array([[ -7, -16, -11,  -4,  22],
       [ -2, -20, -17,  11,  38],
       [-23, -29, -26, -23, -30]])
-29

array([[8661, 2707, 8507, 2682],
       [3734, 8414, 3079, 2425],
       [4027, 8558, 3124, 2250]])
8558

array([[6, 7, 3, 5, 5],
       [7, 3, 3, 7, 3],
       [3, 6, 7, 5, 2]])
6

array([[7399, 6441, 7203, 7630],
       [4882, 7131, 2390, 9134],
       [6779, 8577, 9937, 6714]])
8577

array([[ 31,  16,  37, -26,  16,  21],
       [-40, -39,  22,  -4, -26,   2],
       [-12,   6,  25,  16, -42,  17]])
6

array([[126,  70, 156, 235, 143, 157],
       [124, 187, 184,  77, 158, 100],
       [139,  63, 137, 192, 134,  85]])
63
---
[[-74.8  -2.0  -7.2 -13.9  30.7  35.2]
 [-55.4   0.0  -8.7 -24.8  27.4  46.6]
 [-35.5  14.1  -0.4 -13.3  18.2  33.5]
 [-14.1   8.6  -0.8 -23.9  11.9  34.6]
 [  1.0   0.4  18.4 -21.8  16.0  17.4]
 [ 22.4   2.6   9.2   1.2  15.0  16.9]
 [ 38.7   0.4  10.2 -10.9   2.7   2.6]
 [ 48.6 -10.6  13.6  -2.4  -9.6 -16.5]
 [ 69.7  -1.1  19.6  15.0  -9.7 -16.7]] → 19.6

[[ 19.1  11.5  18.6  23.4   5.9   6.4 -26.1 -25.2  11.5  24.2  22.4 -12.9]
 [ 16.8  27.3  24.2   0.5 -14.2  24.2 -25.5   6.1 -19.8  -7.9  -7.4 -25.9]
 [-44.2  45.8 -42.7  49.5  46.0  51.7  44.8  35.0  31.7  14.5  10.6  27.1]
 [-11.0 -29.8  -8.6 -20.0 -23.6 -29.4 -16.2  -3.1 -17.7  13.0  11.3  18.9]
 [ 13.7   4.2   9.9  12.1   4.9   4.0 -11.7 -14.1  12.8  12.4  12.7  -7.9]
 [ 41.1 -56.7  36.2 -63.3  34.7 -41.5  69.2 -37.3  38.6 -76.3 -61.8 -34.2]
 [-12.0 -19.2 -15.2 -13.9 -16.0 -19.1 -13.7  10.3 -18.9  15.9  11.6  10.6]
 [-45.7  41.6 -43.7  45.6  46.0  50.5  47.4  35.8  31.8  12.4  10.9  28.9]
 [ -5.9 -15.6  -6.4  -6.7 -15.5 -19.6 -13.3  -1.2 -14.6  14.4  11.4   6.1]
 [ 19.5  27.2  26.4 -24.5 -30.9  30.8 -21.1  33.5 -36.3 -34.2 -33.3 -24.9]
 [-24.4 -12.5 -24.7  -4.2   4.7 -11.8   8.9  11.4  -5.4  10.9   8.7
   10.2]] → -24.7

[[-66.1  32.5  36.5 -28.5  -1.1 -43.7  34.5  26.6  21.3  70.3]
 [ -9.5 -23.7 -28.7 -42.4 -16.4   3.2  -8.5  16.2  13.2  58.4]
 [ 15.2  -6.0 -39.3  13.8 -21.4  26.9 -39.9   6.4  -4.8 -30.1]
 [-11.5  14.7  -9.6  -7.5 -47.9  35.7 -53.4  42.0  30.4  26.1]
 [ 21.8 -10.1  16.0  27.1  38.0 -44.2  37.5 -38.5 -20.1  -0.6]
 [  7.3 -18.0  -3.7   1.7 -14.1  36.8 -36.7   6.0 -27.1 -43.5]] → -3.7

[[ 12.6 -43.8  26.4 -25.3  14.5  -9.5 -46.5  29.7  22.6 -39.1  -5.6 -39.9
   27.7 -38.1  22.9]
 [-16.1  46.3  25.3   0.1 -29.8 -59.6 -11.7  -4.9 -25.8  46.8 -60.2  17.9
  -37.1  29.3  29.2]
 [ -3.8 -30.0 -19.6  19.1  21.8   5.3  24.6 -21.9  -9.5  -5.3  28.3 -44.3
    9.8 -45.2 -40.8]
 [ 33.4 -27.1  -6.0  -0.9  36.0   6.4 -10.0 -10.4  22.7  -5.3   5.8 -39.4
   25.0 -41.2 -23.5]
 [ 15.9 -42.0  17.7 -28.2  15.2   2.6 -45.5  25.8  26.3 -42.2   0.4 -31.0
   28.9 -32.2  18.2]
 [ 16.5 -54.5 -24.7   7.8  21.8  55.6  12.8  11.0  18.5 -49.4  54.2 -27.4
   28.0 -37.8 -34.3]
 [ 15.6 -35.5  12.5 -27.5   4.3   1.3 -41.2  25.3  23.5 -39.7  -9.7 -20.7
   17.7 -21.9  13.7]
 [-10.1  23.2  23.9  13.9 -30.6 -39.2  -6.1  10.0 -27.9  28.8 -40.5   4.4
  -34.5  13.1  20.4]
 [ 11.5  -8.6  37.2  41.8 -21.1 -14.2   8.3  42.5 -19.6  11.0 -14.7 -19.8
  -21.6 -12.2  13.1]
 [ -4.6   5.2 -39.2 -41.2  13.8  17.9 -12.0 -39.6  18.6 -15.0   9.2  21.1
   14.8  12.5 -18.1]
 [-13.6  15.0  20.6   5.2 -10.5 -40.9  -6.7  -3.4 -20.3  24.9 -27.9 -10.4
  -16.5  -1.7  14.5]
 [-32.8   1.9 -21.4  50.2 -57.2   7.8  50.0   0.4 -62.2   5.6   7.4   9.2
  -61.0   9.3 -35.3]] → -21.4

[[  6.7 -27.2  12.3  19.1   8.7  22.8 -10.2  33.4  56.9  34.2  -7.1  28.6
   -7.1]
 [  8.3   7.2 -16.2   3.5   0.6  31.7  -3.9  44.3  21.0  47.6 -14.2  15.1
  -15.1]
 [-24.5   9.4 -22.5 -20.7 -49.8  -7.1   6.5 -35.6 -14.8  10.0 -72.2 -14.5
   -9.9]
 [ -9.1 -18.2 -18.1  31.9  68.2  -7.4  17.2  12.9  -1.6  67.9  59.0 -24.1
  -30.0]
 [-10.2 -10.3  -9.4  -1.4  -5.1   1.2 -10.7 -12.0  -8.2 -41.0 -24.9 -16.8
  -37.9]
 [ 71.5 -44.0  12.9  18.4 -38.4  13.6 -18.6  -1.7 -27.1   8.7 -12.6  14.5
   10.1]
 [  5.7 -25.9 -10.5 -10.9   6.9   7.1 -41.7  -4.0 -13.5 -32.4  18.6 -12.7
   10.9]] → -10.5
---
[[ 44.6 -10.0 -24.1  59.2]
 [ 21.9  -4.2  48.1  20.5]] gives 44.6

[[ -7.7 -30.5 -19.4  -8.5 -54.1 -14.6  -0.3]
 [ 19.0 -61.1  54.4 -52.8 -52.5  52.6  61.4]] gives -7.7

[[ 49.1  11.6 -24.9   7.4  24.1]
 [ 36.7  40.8 -73.6   2.1  25.8]] gives 49.1

[[42.9 68.2 23.3 40.2 26.4]
 [14.6 56.6 36.1 10.2 14.1]] gives 42.9

[[21.9 55.3 39.4 16.3 70.5]
 [16.1 41.4 38.9 14.7 55.3]] gives 21.9

[[ 25.1 -65.6 -75.1  55.6]
 [ 53.5 -70.4  45.6 -60.4]] gives 25.1

[[-10.5 -39.8 -28.7   9.3  19.2  10.8]
 [-37.1 -65.6 -47.5 -31.2  12.1  43.0]] gives -10.5
